Below are the code and all the weights of a small trained network. Each question names an input and a target symbol and asks about switching units off, where a switched-off unit gives its printed mean instead of its output.

import numpy as np


def w(rows, s, z=0):
    codes = np.array(rows[::2]) - 128.0
    scale = np.full(codes.shape[1], s)
    scale[-1] = z or s
    return codes * scale


def f(y):
    return y / 2 * (1 + np.tanh(0.7978845608 * (y + 0.044715 * y**3)))


def softmax(a):
    e = np.exp(a - a.max(-1, keepdims=True))
    return e / e.sum(-1, keepdims=True)


def log_softmax(a):
    a = a - a.max(-1, keepdims=True)
    return a - np.log(np.exp(a).sum(-1, keepdims=True))


def net(x, mask):
    ids = ['βγδεηθλμξτφψ'.index(c) for c in x.split()]
    T = len(ids)
    res = E[ids] + P[:T]
    r = res
    for j in range(2):
        rows = slice(2 * j, 2 * j + 2)
        q, k, v = (r @ M[0][rows].T for M in (Q, K, V))
        z = softmax(np.where(np.tri(T) > 0, q @ k.T / 2**0.5, -1e9)) @ v
        o = O[0][rows]
        res = res + np.where(mask[j], z, o[:, -1]) @ o[:, :-1]
    y = f(res @ A[0][:, :-1].T + A[0][:, -1])
    res = res + np.where(mask[2:6], y, B[0][:, -1]) @ B[0][:, :-1]
    return log_softmax(res[-1] @ U[:, :-1].T + U[:, -1])


Q, K, V, O, A, B = {}, {}, {}, {}, {}, {}
E = w([
[165,59,99],'β',
[136,67,183],'γ',
[125,198,122],'δ',
[122,197,65],'ε',
[195,92,124],'η',
[79,85,100],'θ',
[121,83,89],'λ',
[135,239,85],'μ',
[147,109,121],'ξ',
[119,151,23],'τ',
[87,174,140],'φ',
[113,66,6],'ψ',
],0.022)
P = w([
[94,92,252],'0',
[66,177,78],'1',
[80,192,61],'2',
[84,194,59],'3',
[81,188,65],'4',
[85,175,64],'5',
[86,166,78],'6',
[78,164,71],'7',
[85,177,81],'8',
],0.004)
Q[0] = w([
[82,136,6],'H1',
[202,92,190],'H1',
[175,102,152],'H2',
[129,133,44],'H2',
],0.021)
K[0] = w([
[7,161,72],'H1',
[178,74,221],'H1',
[175,157,29],'H2',
[255,9,169],'H2',
],0.012)
V[0] = w([
[248,129,145],'H1',
[82,171,144],'H1',
[120,81,163],'H2',
[148,147,123],'H2',
],0.013)
O[0] = w([
[143,190,6,3],'H1',
[130,126,217,130],'H1',
[255,61,136,175],'H2',
[196,158,45,111],'H2',
],0.0082,0.0044)
A[0] = w([
[185,216,102,1],'N1',
[189,76,142,43],'N2',
[254,25,198,33],'N3',
[207,94,146,174],'N4',
],0.0082,0.0021)
B[0] = w([
[110,117,1,180],'N1',
[170,188,111,162],'N2',
[171,179,85,252],'N3',
[179,78,182,186],'N4',
],0.0079,0.0041)
U = w([
[108,108,137,201],'β',
[88,145,240,134],'γ',
[166,115,185,184],'δ',
[87,2,206,113],'ε',
[167,242,152,97],'η',
[134,173,158,210],'θ',
[248,112,187,98],'λ',
[147,63,174,148],'μ',
[164,132,78,44],'ξ',
[151,188,199,187],'τ',
[107,108,150,129],'φ',
[88,16,110,3],'ψ',
],0.0098,0.0043)

Each question gives the input, a string of symbols that net reads in full, and the target symbol t.
The units are the heads (2 rows each of Q, K, V and O) and the neurons (one row each of A and B). Each row of codes is followed by its name. A weight is (code - 128) times the scale printed after its matrix; where a second scale follows, it is the last column's (O, A, B and U).
mask holds one flag per unit, heads first, then neurons. A switched-off unit (its flag False) gives its mean, the last column of its rows in O or B, instead of its output. The means were averaged over made-up inputs and are rounded, as every weight is.
A unit's drop is (log p(t) with every unit on - log p(t) with that unit switched off) / (log p(t) with every unit on - log p(t) with every unit switched off).
The circuit of an input: a set's keep is (log p(t) with only the set's units on - log p(t) with every unit switched off) / (log p(t) with every unit on - log p(t) with every unit switched off). Starting from all 6 units, units are removed one at a time, each time the one whose removal leaves the highest keep (on an exact tie, the one counted first), for as long as the keep stays at least 0.8.
units of the circuit, in order: the units of the circuit, biggest drop first
which heads matter: for each layer, one digit per head in row order, 1 if its drop is at least 0.15 and else 0, layers parted by /
drop when u is switched off: that unit's drop, to one decimal
input γ λ β ε ψ μ μ δ ψ, target λ: which heads matter : 01
input φ δ θ, target ε: units of the circuit, in order : H1
input φ δ φ, target γ: which heads matter : 10
input γ η λ, target λ: units of the circuit, in order : H2, N3, N4
input β θ λ, target λ: units of the circuit, in order : H2, N3, H1, N2
input γ ξ η η ξ θ, target λ: which heads matter : 11
input θ η η τ β, target λ: which heads matter : 10
input γ ε λ ψ θ φ ψ θ τ, target λ: drop when H2 is switched off : 1.0
input ε δ φ θ, target ε: drop when H1 is switched off : 0.5
input η δ η δ η, target ξ: which heads matter : 10
input τ θ η φ φ, target γ: drop when N3 is switched off : 0.1
